Below is a small trained network, with its code and all its weights. Each question gives an input and a class and asks what happens when units are switched off, that is, made to give their printed mean instead of their output.

import numpy as np


def w(rows, s, z=0):
    codes = np.array(rows[::2]) - 128.0
    scale = np.full(codes.shape[1], s)
    scale[-1] = z or s
    return codes * scale


def f(y):
    return np.maximum(y, 0)


def log_softmax(a):
    a = a - a.max(-1, keepdims=True)
    return a - np.log(np.exp(a).sum(-1, keepdims=True))


def net(x, mask):
    res = np.array(x, float).reshape(1, 4) / 4 @ E
    y = f(res @ A[0][:, :-1].T + A[0][:, -1])
    res = res + np.where(mask, y, B[0][:, -1]) @ B[0][:, :-1]
    return log_softmax(res[-1] @ U[:, :-1].T + U[:, -1])


A, B = {}, {}
E = w([
[98,158,16,52,236],'x0',
[80,177,22,254,101],'x1',
[25,231,232,139,163],'x2',
[15,41,105,66,68],'x3',
],0.0068)
A[0] = w([
[19,67,81,134,78,158],'neuron 1',
[162,118,188,193,55,24],'neuron 2',
[99,194,64,237,115,56],'neuron 3',
[194,192,116,190,168,64],'neuron 4',
[156,127,188,179,75,62],'neuron 5',
[130,93,185,133,55,35],'neuron 6',
[44,188,174,108,152,3],'neuron 7',
[80,100,95,208,86,110],'neuron 8',
[119,201,55,217,99,101],'neuron 9',
[68,197,167,122,170,51],'neuron 10',
[254,202,146,181,194,63],'neuron 11',
[91,161,185,145,163,16],'neuron 12',
[155,93,180,190,29,12],'neuron 13',
[98,95,153,136,38,91],'neuron 14',
[233,206,140,158,179,20],'neuron 15',
[119,132,50,47,226,54],'neuron 16',
[213,53,50,105,97,42],'neuron 17',
[117,154,65,98,226,26],'neuron 18',
[159,64,101,83,98,89],'neuron 19',
[52,142,171,100,143,101],'neuron 20',
[200,35,56,130,106,49],'neuron 21',
[218,71,43,117,112,30],'neuron 22',
[212,66,82,123,119,56],'neuron 23',
[195,112,182,62,168,214],'neuron 24',
[168,111,174,161,45,35],'neuron 25',
[66,184,186,132,155,28],'neuron 26',
[180,129,178,44,139,39],'neuron 27',
[155,141,163,69,99,29],'neuron 28',
[161,124,218,53,178,65],'neuron 29',
[246,204,144,170,189,29],'neuron 30',
[191,69,96,134,114,21],'neuron 31',
[120,54,176,83,135,90],'neuron 32',
[131,161,68,89,231,28],'neuron 33',
[35,106,52,55,165,99],'neuron 34',
[166,198,87,196,121,136],'neuron 35',
[202,124,200,51,186,82],'neuron 36',
],0.0087,0.0032)
B[0] = w([
[91,7,137,19,73,253],'neuron 1',
[225,153,196,140,235,226],'neuron 2',
[81,49,75,210,248,244],'neuron 3',
[84,51,155,48,117,211],'neuron 4',
[204,174,203,174,234,214],'neuron 5',
[188,67,167,84,172,205],'neuron 6',
[35,218,205,178,83,205],'neuron 7',
[119,19,61,124,179,216],'neuron 8',
[91,44,56,211,237,246],'neuron 9',
[51,222,166,182,107,211],'neuron 10',
[64,60,192,1,44,250],'neuron 11',
[65,194,180,215,155,178],'neuron 12',
[211,145,212,123,229,239],'neuron 13',
[195,101,237,34,166,212],'neuron 14',
[89,73,222,9,61,218],'neuron 15',
[254,128,226,94,228,254],'neuron 16',
[38,206,194,184,96,249],'neuron 17',
[237,153,218,153,242,219],'neuron 18',
[39,151,146,127,95,212],'neuron 19',
[34,179,173,134,94,202],'neuron 20',
[41,220,176,182,101,248],'neuron 21',
[51,234,180,212,116,237],'neuron 22',
[38,207,149,199,114,222],'neuron 23',
[78,47,30,174,164,254],'neuron 24',
[231,135,198,126,226,217],'neuron 25',
[34,210,172,184,116,203],'neuron 26',
[89,47,50,202,216,200],'neuron 27',
[88,41,102,147,216,162],'neuron 28',
[76,72,25,232,198,224],'neuron 29',
[64,53,221,14,44,234],'neuron 30',
[59,234,198,220,100,194],'neuron 31',
[95,43,61,129,154,205],'neuron 32',
[243,142,243,119,239,225],'neuron 33',
[200,70,240,36,168,252],'neuron 34',
[76,42,67,120,151,227],'neuron 35',
[72,48,41,199,197,235],'neuron 36',
],0.0064,0.0058)
U = w([
[254,148,223,142,218,88],'0',
[31,232,182,215,93,75],'1',
[90,32,178,47,71,172],'2',
[99,45,44,197,191,17],'3',
[127,109,120,112,123,220],'4',
[250,210,41,107,6,2],'5',
],0.0078,0.0063)

Each question gives the input, the list of numbers given to net, and the class t.
The units are the neurons (one row each of A and B). Each row of codes is followed by its name. A weight is (code - 128) times the scale printed after its matrix; where a second scale follows, it is the last column's (A, B and U).
mask holds one flag per neuron, in row order. A switched-off neuron (its flag False) gives its mean, the last column of its row in B, instead of its output. The means were averaged over made-up inputs and are rounded, as every weight is.
A unit's drop is (log p(t) with every unit on - log p(t) with that unit switched off) / (log p(t) with every unit on - log p(t) with every unit switched off).
The circuit of an input: a set's keep is (log p(t) with only the set's units on - log p(t) with every unit switched off) / (log p(t) with every unit on - log p(t) with every unit switched off). Starting from the 12 units with the biggest drops (on a tie, the unit counted first), units are removed one at a time, each time the one whose removal leaves the highest keep (on an exact tie, the one counted first), for as long as the keep stays at least 0.8.
units of the circuit, in order: the units of the circuit, biggest drop first
k most important neurons: the k neurons with the biggest drops, biggest first
drop of u: that unit's drop, to one decimal
input [6,-4,-5,4], class 0: units of the circuit, in order : (neuron 16)
input [-6,-8,5,-5], class 3: units of the circuit, in order : (neuron 29; neuron 36)
input [-7,-8,3,6], class 3: 2 most important neurons : (neuron 29; neuron 32)
input [-5,6,2,4], class 3: units of the circuit, in order : (neuron 8; neuron 3)
input [-6,-4,-3,5], class 0: units of the circuit, in order : (neuron 13; neuron 25)
input [-8,6,-8,7], class 0: 3 most important neurons : (neuron 13; neuron 14; neuron 25)
input [-6,3,-4,-8], class 2: 2 most important neurons : (neuron 11; neuron 30)
input [3,5,6,7], class 2: 2 most important neurons : (neuron 1; neuron 34)
input [7,8,-7,-8], class 2: 4 most important neurons : (neuron 11; neuron 30; neuron 15; neuron 4)
input [-3,8,-3,-6], class 3: 2 most important neurons : (neuron 9; neuron 3)
input [-4,-8,3,6], class 3: drop of neuron 29 : 0.1
input [-4,5,2,1], class 3: drop of neuron 34 : 0.1
input [-5,-5,-5,4], class 0: drop of neuron 13 : 0.9
input [-7,6,5,-4], class 0: units of the circuit, in order : (neuron 2)
input [-2,8,1,-7], class 3: drop of neuron 1 : 0.2
input [-7,3,-8,5], class 1: 2 most important neurons : (neuron 21; neuron 17)
